Here is a tiny trained network, its code and every weight. The questions are about switching its units off for an input and a class, where a switched-off unit gives its printed mean instead of its output.

import numpy as np


def w(rows, s, z=0):
    codes = np.array(rows[::2]) - 128.0
    scale = np.full(codes.shape[1], s)
    scale[-1] = z or s
    return codes * scale


def norm(h):
    return h / np.sqrt((h * h).mean(-1, keepdims=True) + 1e-5)


def f(y):
    return y / 2 * (1 + np.tanh(0.7978845608 * (y + 0.044715 * y**3)))


def log_softmax(a):
    a = a - a.max(-1, keepdims=True)
    return a - np.log(np.exp(a).sum(-1, keepdims=True))


def net(x, mask):
    res = np.array(x, float).reshape(1, 3) / 4 @ E
    u = 0
    for l in range(4):
        y = f(norm(res) @ A[l][:, :-1].T + A[l][:, -1])
        res = res + np.where(mask[u : u + 8], y, B[l][:, -1]) @ B[l][:, :-1]
        u += 8
    return log_softmax(norm(res)[-1] @ U[:, :-1].T + U[:, -1])


A, B = {}, {}
E = w([
[119,114,34,121],'x0',
[118,2,128,118],'x1',
[83,89,115,220],'x2',
],0.0062)
A[0] = w([
[160,127,119,37,78],'0.n1',
[80,222,73,174,92],'0.n2',
[104,142,127,101,66],'0.n3',
[89,140,146,126,109],'0.n4',
[235,159,126,75,62],'0.n5',
[109,223,146,126,88],'0.n6',
[122,147,10,108,2],'0.n7',
[158,176,88,81,170],'0.n8',
],0.011,0.0057)
B[0] = w([
[63,79,193,128,207],'0.n1',
[239,71,121,139,242],'0.n2',
[189,172,185,97,100],'0.n3',
[116,158,98,137,119],'0.n4',
[92,91,190,76,213],'0.n5',
[168,138,31,86,228],'0.n6',
[1,230,113,162,171],'0.n7',
[141,127,119,20,254],'0.n8',
],0.0076,0.0037)
A[1] = w([
[2,138,16,137,127],'1.n1',
[87,130,140,223,54],'1.n2',
[92,233,61,63,44],'1.n3',
[96,180,133,128,3],'1.n4',
[136,186,70,130,191],'1.n5',
[180,117,116,137,132],'1.n6',
[179,254,114,187,73],'1.n7',
[56,4,119,116,135],'1.n8',
],0.0085,0.0045)
B[1] = w([
[92,254,100,168,185],'1.n1',
[165,170,185,149,145],'1.n2',
[100,60,135,197,156],'1.n3',
[189,96,135,152,104],'1.n4',
[56,117,62,175,171],'1.n5',
[118,143,79,178,142],'1.n6',
[84,135,98,17,155],'1.n7',
[190,146,52,71,254],'1.n8',
],0.0073,0.0059)
A[2] = w([
[132,126,115,174,11],'2.n1',
[201,112,252,78,184],'2.n2',
[159,147,107,198,114],'2.n3',
[84,145,123,62,4],'2.n4',
[177,147,88,236,139],'2.n5',
[107,110,118,255,83],'2.n6',
[218,148,247,171,49],'2.n7',
[164,172,118,186,72],'2.n8',
],0.0093,0.0028)
B[2] = w([
[168,127,202,70,114],'2.n1',
[114,132,103,196,254],'2.n2',
[144,101,162,23,166],'2.n3',
[105,131,154,149,158],'2.n4',
[90,72,184,15,227],'2.n5',
[133,183,254,80,175],'2.n6',
[81,182,111,157,151],'2.n7',
[163,95,123,34,145],'2.n8',
],0.0085,0.0043)
A[3] = w([
[36,116,110,99,128],'3.n1',
[119,128,195,57,33],'3.n2',
[84,113,104,149,68],'3.n3',
[150,129,153,52,4],'3.n4',
[87,71,126,148,33],'3.n5',
[89,192,84,146,143],'3.n6',
[96,115,161,63,18],'3.n7',
[7,167,112,194,137],'3.n8',
],0.012,0.0043)
B[3] = w([
[90,165,254,158,253],'3.n1',
[189,106,244,34,224],'3.n2',
[138,100,200,101,122],'3.n3',
[104,89,175,156,195],'3.n4',
[197,72,122,84,112],'3.n5',
[120,95,105,203,217],'3.n6',
[132,145,250,115,199],'3.n7',
[107,163,177,242,229],'3.n8',
],0.008,0.0042)
U = w([
[130,93,239,33,100],'0',
[176,82,7,90,249],'1',
[57,154,144,236,16],'2',
],0.014,0.0021)

Each question gives the input, the list of numbers given to net, and the class t.
The units are the neurons (one row each of A and B). Each row of codes is followed by its name. A weight is (code - 128) times the scale printed after its matrix; where a second scale follows, it is the last column's (A, B and U).
mask holds one flag per neuron, layer by layer. A switched-off neuron (its flag False) gives its mean, the last column of its row in B, instead of its output. The means were averaged over made-up inputs and are rounded, as every weight is.
A unit's drop is (log p(t) with every unit on - log p(t) with that unit switched off) / (log p(t) with every unit on - log p(t) with every unit switched off).
The circuit of an input: a set's keep is (log p(t) with only the set's units on - log p(t) with every unit switched off) / (log p(t) with every unit on - log p(t) with every unit switched off). Starting from the 12 units with the biggest drops (on a tie, the unit counted first), units are removed one at a time, each time the one whose removal leaves the highest keep (on an exact tie, the one counted first), for as long as the keep stays at least 0.8.
units of the circuit, in order: the units of the circuit, biggest drop first
unit that matters most: the unit with the biggest drop
top k neurons: the k neurons with the biggest drops, biggest first
top k neurons in layer l: the k neurons of layer l with the biggest drops, biggest first
drop when u is switched off: that unit's drop, to one decimal
input [5,-6,6], class 0: units of the circuit, in order => (2.n5 0.n2)
input [7,-7,7], class 0: top 4 neurons => (2.n5 1.n8 0.n2 2.n3)
input [-8,-8,-7], class 1: units of the circuit, in order => (2.n5 0.n6 3.n1)
input [3,6,3], class 1: units of the circuit, in order => (1.n8)
input [5,-4,5], class 0: units of the circuit, in order => (0.n2 2.n5)
input [-7,7,-4], class 1: top 2 neurons => (1.n1 1.n8)
input [6,2,6], class 0: top 3 neurons => (2.n5 0.n8 0.n6)
input [-8,-7,-2], class 2: top 2 neurons in layer 1 => (1.n8 1.n7)
input [-6,-3,5], class 2: top 2 neurons => (1.n7 1.n3)
input [-8,6,7], class 2: top 4 neurons => (0.n6 1.n5 1.n1 2.n7)
input [5,8,8], class 0: top 3 neurons => (0.n8 2.n5 1.n1)
input [-2,1,0], class 2: top 2 neurons => (0.n2 0.n6)
input [-8,-1,6], class 2: top 3 neurons in layer 1 => (1.n5 1.n2 1.n1)
input [-5,2,2], class 2: unit that matters most => 1.n5
input [-8,-4,0], class 2: top 2 neurons => (1.n7 2.n5)
input [6,7,8], class 0: top 4 neurons => (0.n8 2.n5 1.n1 0.n6)
input [-4,0,0], class 2: top 3 neurons => (0.n2 2.n5 2.n3)
input [-3,0,0], class 2: top 3 neurons => (1.n7 0.n2 0.n8)
input [7,-5,-6], class 2: top 2 neurons in layer 2 => (2.n5 2.n3)
input [4,2,7], class 0: unit that matters most => 0.n8
input [8,-1,-7], class 2: top 2 neurons => (0.n7 2.n5)
input [7,-1,7], class 0: top 2 neurons => (2.n5 0.n2)
input [-6,-7,2], class 1: top 2 neurons => (1.n7 0.n2)
input [2,4,1], class 1: drop when 1.n8 is switched off => 1.4
input [3,-6,3], class 1: drop when 0.n2 is switched off => 1.1
input [5,7,2], class 1: drop when 1.n8 is switched off => 4.2
